Below are the code and all the weights of a small trained network. Each question names an input and a class and asks about switching units off, where a switched-off unit gives its printed mean instead of its output.

import numpy as np


def w(rows, s, z=0):
    codes = np.array(rows[::2]) - 128.0
    scale = np.full(codes.shape[1], s)
    scale[-1] = z or s
    return codes * scale


def f(y):
    return y / 2 * (1 + np.tanh(0.7978845608 * (y + 0.044715 * y**3)))


def log_softmax(a):
    a = a - a.max(-1, keepdims=True)
    return a - np.log(np.exp(a).sum(-1, keepdims=True))


def net(x, mask):
    res = np.array(x, float).reshape(1, 7) / 4 @ E
    y = f(res @ A[0][:, :-1].T + A[0][:, -1])
    res = res + np.where(mask, y, B[0][:, -1]) @ B[0][:, :-1]
    return log_softmax(res[-1] @ U[:, :-1].T + U[:, -1])


A, B = {}, {}
E = w([
[136,129,128,134,122],'x0',
[193,43,139,71,94],'x1',
[137,136,132,126,119],'x2',
[122,133,130,124,130],'x3',
[30,94,211,136,47],'x4',
[85,129,2,113,37],'x5',
[135,129,132,129,121],'x6',
],0.0078)
A[0] = w([
[204,2,144,76,109,23],'N0',
[118,39,120,62,158,33],'N1',
[86,102,165,160,40,7],'N2',
[69,206,130,164,175,108],'N3',
[121,104,188,126,204,38],'N4',
[135,93,153,131,142,7],'N5',
[152,181,96,73,174,88],'N6',
[115,133,137,59,132,86],'N7',
[167,137,89,101,190,41],'N8',
[134,88,128,119,128,21],'N9',
[223,109,47,158,151,75],'N10',
[189,161,77,147,134,106],'N11',
[98,135,186,100,73,14],'N12',
[85,155,41,152,90,46],'N13',
[137,116,140,126,117,11],'N14',
[76,187,122,214,169,3],'N15',
[117,99,57,136,83,35],'N16',
[144,134,166,113,134,66],'N17',
[103,76,41,100,80,55],'N18',
[171,140,93,112,171,77],'N19',
[149,106,192,152,181,36],'N20',
[177,188,101,120,148,103],'N21',
[148,127,91,114,162,11],'N22',
[150,104,178,162,162,38],'N23',
],0.0097,0.0068)
B[0] = w([
[156,187,22,211,27,225],'N0',
[134,157,99,184,68,127],'N1',
[90,142,205,183,155,184],'N2',
[182,91,41,152,49,253],'N3',
[128,190,119,62,162,195],'N4',
[118,216,104,156,87,95],'N5',
[75,108,175,144,79,185],'N6',
[122,149,109,176,136,101],'N7',
[56,148,154,137,77,173],'N8',
[120,206,123,184,54,89],'N9',
[69,127,185,138,118,253],'N10',
[73,106,216,153,122,208],'N11',
[47,168,135,213,143,144],'N12',
[189,174,172,59,167,223],'N13',
[86,254,95,178,14,83],'N14',
[175,173,77,195,41,174],'N15',
[143,229,155,124,193,170],'N16',
[107,159,82,130,152,116],'N17',
[139,216,167,105,200,224],'N18',
[61,135,152,156,102,179],'N19',
[96,244,87,53,185,193],'N20',
[89,101,154,133,108,196],'N21',
[70,205,165,160,77,109],'N22',
[121,218,120,87,155,154],'N23',
],0.0081,0.0035)
U = w([
[141,97,138,137,152,224],'0',
[150,101,141,128,151,209],'1',
[162,111,152,160,164,192],'2',
[158,254,161,87,193,2],'3',
[27,121,216,207,111,22],'4',
[209,150,54,231,55,25],'5',
[156,61,146,137,180,160],'6',
],0.0084,0.013)

Each question gives the input, the list of numbers given to net, and the class t.
The units are the neurons (one row each of A and B). Each row of codes is followed by its name. A weight is (code - 128) times the scale printed after its matrix; where a second scale follows, it is the last column's (A, B and U).
mask holds one flag per neuron, in row order. A switched-off neuron (its flag False) gives its mean, the last column of its row in B, instead of its output. The means were averaged over made-up inputs and are rounded, as every weight is.
A unit's drop is (log p(t) with every unit on - log p(t) with that unit switched off) / (log p(t) with every unit on - log p(t) with every unit switched off).
The circuit of an input: a set's keep is (log p(t) with only the set's units on - log p(t) with every unit switched off) / (log p(t) with every unit on - log p(t) with every unit switched off). Starting from the 12 units with the biggest drops (on a tie, the unit counted first), units are removed one at a time, each time the one whose removal leaves the highest keep (on an exact tie, the one counted first), for as long as the keep stays at least 0.8.
units of the circuit, in order: the units of the circuit, biggest drop first
top k neurons: the k neurons with the biggest drops, biggest first
drop of u: that unit's drop, to one decimal
input [-5,-8,6,2,-6,-5,4], class 5: units of the circuit, in order : N3, N15
input [6,7,3,3,6,1,1], class 5: units of the circuit, in order : N0
input [-4,4,3,1,-6,7,3], class 3: top 3 neurons : N18, N16, N13
input [-2,4,-5,-5,-3,-8,-7], class 3: units of the circuit, in order : N20, N4
input [-5,4,0,0,-5,6,5], class 3: top 3 neurons : N18, N16, N3
input [-7,-8,-4,2,-1,-6,-6], class 5: units of the circuit, in order : N3, N15
input [0,-8,1,4,8,-8,7], class 3: top 3 neurons : N20, N4, N23
input [-6,7,3,-4,3,7,4], class 3: units of the circuit, in order : N18, N16
input [-7,-5,6,2,7,8,-2], class 3: top 2 neurons : N13, N18
input [4,-3,2,-4,3,-8,-2], class 3: top 2 neurons : N20, N4
input [4,2,-5,2,7,-7,4], class 3: units of the circuit, in order : N20, N4, N23
input [-3,1,4,-5,5,8,5], class 3: top 2 neurons : N18, N16
input [4,6,-1,6,-8,6,-1], class 4: top 2 neurons : N10, N11
input [3,7,2,4,-6,-5,-1], class 5: units of the circuit, in order : N0
input [-2,5,-1,-1,2,-7,-2], class 3: top 4 neurons : N20, N4, N23, N3
input [-7,-5,-4,3,-8,4,6], class 4: drop of N11 : 0.2
input [-5,6,5,2,-6,-8,3], class 3: drop of N3 : 0.1
input [5,-8,5,1,-7,-3,-1], class 5: drop of N3 : 1.0
input [6,2,-1,-8,-8,5,7], class 4: drop of N11 : 0.2
